Below are the code and all the weights of a small trained network. Each question names an input and a target symbol and asks about switching units off, where a switched-off unit gives its printed mean instead of its output.

import numpy as np


def w(rows, s, z=0):
    codes = np.array(rows[::2]) - 128.0
    scale = np.full(codes.shape[1], s)
    scale[-1] = z or s
    return codes * scale


def norm(h):
    return h / np.sqrt((h * h).mean(-1, keepdims=True) + 1e-5)


def f(y):
    return y / 2 * (1 + np.tanh(0.7978845608 * (y + 0.044715 * y**3)))


def softmax(a):
    e = np.exp(a - a.max(-1, keepdims=True))
    return e / e.sum(-1, keepdims=True)


def log_softmax(a):
    a = a - a.max(-1, keepdims=True)
    return a - np.log(np.exp(a).sum(-1, keepdims=True))


def net(x, mask):
    ids = ['ΛΞΠΦΨΩαβγδεζηθμτ'.index(c) for c in x.split()]
    T = len(ids)
    res = E[ids] + P[:T]
    u = 0
    for l in range(2):
        r = norm(res)
        for j in range(2):
            rows = slice(2 * j, 2 * j + 2)
            q, k, v = (r @ M[l][rows].T for M in (Q, K, V))
            z = softmax(np.where(np.tri(T) > 0, q @ k.T / 2**0.5, -1e9)) @ v
            o = O[l][rows]
            res = res + np.where(mask[u + j], z, o[:, -1]) @ o[:, :-1]
        u += 2
        y = f(norm(res) @ A[l][:, :-1].T + A[l][:, -1])
        res = res + np.where(mask[u : u + 4], y, B[l][:, -1]) @ B[l][:, :-1]
        u += 4
    return log_softmax(norm(res)[-1] @ U[:, :-1].T + U[:, -1])


Q, K, V, O, A, B = {}, {}, {}, {}, {}, {}
E = w([
[102,82,152,84,172,105,163,129,166,97,167],'Λ',
[124,77,139,121,171,146,144,91,159,105,178],'Ξ',
[105,95,144,104,151,142,133,107,156,124,198],'Π',
[167,144,60,95,71,97,135,131,102,114,163],'Φ',
[144,103,132,115,190,112,150,76,140,111,211],'Ψ',
[137,56,2,101,177,147,107,168,129,229,205],'Ω',
[148,131,188,149,61,107,89,166,165,95,113],'α',
[152,103,124,189,60,101,110,162,113,174,108],'β',
[163,135,120,178,55,136,110,159,138,168,52],'γ',
[175,134,124,174,100,135,113,172,113,151,74],'δ',
[94,177,148,188,97,139,157,172,98,106,138],'ε',
[127,94,138,111,167,132,157,102,181,133,201],'ζ',
[162,128,140,156,64,125,73,164,157,91,158],'η',
[115,93,137,108,185,161,128,107,171,104,164],'θ',
[127,104,189,164,35,80,98,173,132,96,138],'μ',
[129,77,148,115,186,141,159,113,151,116,215],'τ',
],0.0016)
P = w([
[191,238,178,67,2,236,146,194,53,200,42],'0',
[166,106,116,142,77,54,142,209,219,73,238],'1',
[158,98,118,140,116,96,128,166,240,52,243],'2',
[147,109,121,153,101,92,126,141,226,67,192],'3',
[144,112,117,159,119,90,112,124,212,66,171],'4',
[133,111,109,165,122,101,106,110,198,60,144],'5',
[131,105,113,164,132,96,93,92,196,48,132],'6',
[124,104,111,169,135,99,81,81,177,48,99],'7',
[123,98,113,185,153,120,77,66,160,42,70],'8',
[122,103,121,178,166,108,55,45,157,22,39],'9',
[117,119,111,173,171,111,53,33,153,29,20],'10',
[114,120,118,171,155,146,34,60,157,61,79],'11',
],0.00056)
Q[0] = w([
[221,227,116,234,8,109,54,139,47,196,10],'L0H0',
[48,193,121,18,229,152,221,132,24,103,241],'L0H0',
[213,239,41,167,18,28,79,144,21,182,1],'L0H1',
[26,171,191,43,219,134,196,90,82,86,233],'L0H1',
],0.0036)
K[0] = w([
[22,117,106,234,168,22,123,48,159,8,51],'L0H0',
[193,130,107,71,60,37,99,221,138,218,209],'L0H0',
[88,124,26,203,172,6,5,32,129,1,91],'L0H1',
[157,112,215,121,79,91,157,249,145,190,158],'L0H1',
],0.0035)
V[0] = w([
[109,145,82,149,132,210,114,131,132,58,145],'L0H0',
[177,89,128,138,170,104,182,75,206,102,76],'L0H0',
[115,96,95,71,48,91,134,132,144,1,141],'L0H1',
[108,70,143,248,178,158,57,132,128,152,161],'L0H1',
],0.0021)
O[0] = w([
[125,134,61,181,164,103,251,143,142,142,118,254],'L0H0',
[204,85,81,105,112,55,100,205,159,81,127,188],'L0H0',
[70,127,28,117,142,162,111,162,39,97,106,196],'L0H1',
[95,41,188,187,142,93,83,159,190,211,179,89],'L0H1',
],0.0022,0.00088)
A[0] = w([
[122,129,99,136,65,133,2,156,72,124,139,104],'L0N0',
[78,178,164,228,120,162,168,142,108,156,87,116],'L0N1',
[126,122,34,103,98,60,91,179,18,119,96,8],'L0N2',
[80,138,93,221,129,152,105,173,160,87,132,143],'L0N3',
],0.0031,0.0015)
B[0] = w([
[180,125,190,94,174,191,176,49,172,107,93,148],'L0N0',
[43,101,112,142,158,85,184,134,106,149,176,117],'L0N1',
[164,140,122,79,98,131,173,82,97,110,73,156],'L0N2',
[105,148,97,135,100,3,170,138,145,172,181,251],'L0N3',
],0.0029,0.0017)
Q[1] = w([
[17,185,157,23,249,215,60,47,109,25,241],'L1H0',
[240,144,139,158,39,96,137,209,44,243,7],'L1H0',
[1,147,178,56,239,214,35,72,154,6,245],'L1H1',
[188,67,57,179,89,110,119,67,238,131,165],'L1H1',
],0.0037)
K[1] = w([
[217,193,203,106,12,134,184,220,65,222,209],'L1H0',
[81,19,45,171,233,8,65,15,220,24,37],'L1H0',
[89,254,253,66,25,222,233,235,111,184,173],'L1H1',
[146,114,117,115,217,232,96,70,22,173,124],'L1H1',
],0.0036)
V[1] = w([
[47,152,213,8,231,116,167,254,171,123,60],'L1H0',
[113,186,48,64,145,155,77,119,236,209,97],'L1H0',
[180,249,222,126,250,51,135,119,48,126,204],'L1H1',
[237,62,70,100,220,192,150,108,92,196,194],'L1H1',
],0.0024)
O[1] = w([
[192,52,86,106,175,29,223,103,173,215,30,121],'L1H0',
[150,98,141,204,190,111,184,88,227,5,105,125],'L1H0',
[104,223,215,182,90,65,87,83,96,111,5,91],'L1H1',
[54,83,122,74,197,144,54,125,69,142,90,250],'L1H1',
],0.0033,0.002)
A[1] = w([
[202,123,44,100,44,115,100,204,127,158,195,58],'L1N0',
[181,107,156,112,93,139,128,162,135,158,93,102],'L1N1',
[170,252,123,193,61,99,152,134,106,187,70,4],'L1N2',
[76,211,175,135,135,165,84,142,55,101,142,34],'L1N3',
],0.0031,0.0034)
B[1] = w([
[94,72,151,187,117,141,85,153,100,76,28,254],'L1N0',
[41,38,62,106,245,40,3,47,214,34,201,48],'L1N1',
[152,109,130,154,197,137,109,174,106,65,154,72],'L1N2',
[103,61,62,214,202,56,180,54,169,83,97,15],'L1N3',
],0.0034,0.00079)
U = w([
[201,14,37,17,242,11,245,19,242,238,26,100],'Λ',
[67,33,103,237,16,128,10,249,25,56,14,211],'Ξ',
[23,68,239,195,235,231,90,28,204,25,213,38],'Π',
[235,237,16,5,10,235,227,25,23,10,18,150],'Φ',
[35,231,199,209,199,27,22,11,31,29,11,51],'Ψ',
[16,12,20,15,248,243,11,240,22,228,224,147],'Ω',
[238,234,247,41,218,223,102,14,237,21,27,127],'α',
[44,182,245,207,24,230,30,11,166,252,231,40],'β',
[232,32,120,224,19,234,234,217,245,17,243,92],'γ',
[241,240,245,238,233,16,30,233,24,82,240,129],'δ',
[13,238,57,253,22,8,246,233,19,242,231,195],'ε',
[233,223,239,38,116,10,34,17,228,246,227,73],'ζ',
[39,224,26,225,173,240,231,12,48,27,231,111],'η',
[233,22,15,231,18,18,220,215,225,115,29,136],'θ',
[136,238,239,65,83,114,210,21,18,236,29,126],'μ',
[17,116,228,24,180,23,32,14,9,243,25,3],'τ',
],0.0039,0.0029)

Each question gives the input, a string of symbols that net reads in full, and the target symbol t.
The units are the heads (2 rows each of Q, K, V and O) and the neurons (one row each of A and B). Each row of codes is followed by its name. A weight is (code - 128) times the scale printed after its matrix; where a second scale follows, it is the last column's (O, A, B and U).
mask holds one flag per unit, layer by layer, with each layer's heads first. A switched-off unit (its flag False) gives its mean, the last column of its rows in O or B, instead of its output. The means were averaged over made-up inputs and are rounded, as every weight is.
A unit's drop is (log p(t) with every unit on - log p(t) with that unit switched off) / (log p(t) with every unit on - log p(t) with every unit switched off).
The circuit of an input: a set's keep is (log p(t) with only the set's units on - log p(t) with every unit switched off) / (log p(t) with every unit on - log p(t) with every unit switched off). Starting from all 12 units, units are removed one at a time, each time the one whose removal leaves the highest keep (on an exact tie, the one counted first), for as long as the keep stays at least 0.8.
units of the circuit, in order: the units of the circuit, biggest drop first
unit that matters most: the unit with the biggest drop
k most important neurons: the k neurons with the biggest drops, biggest first
k most important neurons of layer l: the k neurons of layer l with the biggest drops, biggest first
heads that matter: for each layer, one digit per head in row order, 1 if its drop is at least 0.15 and else 0, layers parted by /
input ζ γ θ μ Ω Ξ θ Ξ θ, target α: unit that matters most : L0H1
input Ξ Ξ τ Π θ θ Ξ Ξ Ψ, target Ω: heads that matter : 00 / 01
input θ μ θ Ξ τ Ξ Φ γ μ, target Φ: 2 most important neurons of layer 0 : (L0N2; L0N0)
input γ τ γ ε θ μ ε γ, target ε: units of the circuit, in order : (L0N1; L0H0)
input Λ Ξ μ γ α Λ θ Λ Λ Ξ Ξ θ, target Φ: heads that matter : 01 / 00
input μ Ξ γ Ξ Ξ μ θ θ θ, target Ξ: units of the circuit, in order : (L1H0; L1H1; L1N0)
input α β Ω τ Π Ξ Ξ, target θ: 2 most important neurons : (L0N1; L0N0)
input ε Π Ξ β γ θ β, target θ: heads that matter : 10 / 10
input θ Φ Π η δ, target Φ: units of the circuit, in order : (L0H1; L0N2)
input ζ γ Ψ Π Ξ Ξ Ξ Ξ τ, target α: units of the circuit, in order : (L0H1; L0N3; L0N1)
input δ Φ δ γ τ μ ζ α θ, target ζ: 2 most important neurons : (L0N1; L0N3)
input ζ Ξ θ θ μ Ξ η Φ Ξ Ξ α Λ, target α: heads that matter : 01 / 10
input ε Ξ δ Ξ δ Ξ, target δ: units of the circuit, in order : (L1H1; L1N2; L1H0; L0H0)
input δ Ξ β γ ε Ψ Ξ θ ε Ξ, target ζ: most important neuron : (L0N1)
input Π Ξ δ μ ε ε δ, target ε: units of the circuit, in order : (L0H0; L0N1)
input δ ζ μ θ Ξ Ξ Ξ Λ Ξ Ξ Ξ ζ, target ζ: heads that matter : 11 / 11
input θ Ξ Ξ γ δ δ Ξ Ξ Φ Ξ, target Λ: 3 most important neurons : (L0N0; L0N3; L1N0)
input ε Ξ Ξ Ξ ζ ζ θ τ Ψ ε θ, target δ: 4 most important neurons : (L1N2; L0N0; L0N2; L1N0)
input ε Ξ γ γ Φ Ψ θ γ Ψ, target δ: 3 most important neurons : (L1N2; L0N3; L0N0)
input Ξ ζ Ω Ξ ε α γ, target ε: unit that matters most : L0N1
input θ γ θ ε Φ Ξ Ξ Ξ, target Λ: heads that matter : 01 / 10
input Φ γ β γ Ξ δ Ξ, target η: units of the circuit, in order : (L1H0; L1N3; L0H1)
input Ψ θ β ζ δ, target θ: heads that matter : 11 / 10
input γ Ξ Λ Π ε Ξ ε Ξ θ ε, target ε: heads that matter : 00 / 00
input η θ Ξ γ Ξ Ξ Π Ξ θ γ Ξ, target ε: heads that matter : 11 / 01
input ε Ξ Π γ ε ε γ μ θ γ θ Λ, target δ: heads that matter : 00 / 11
input θ θ γ θ ζ, target Λ: unit that matters most : L1H0
input ε Ψ Ξ ε β δ Ξ Ξ Ω θ Ξ Π, target δ: units of the circuit, in order : (L1H1; L1N2; L1H0)
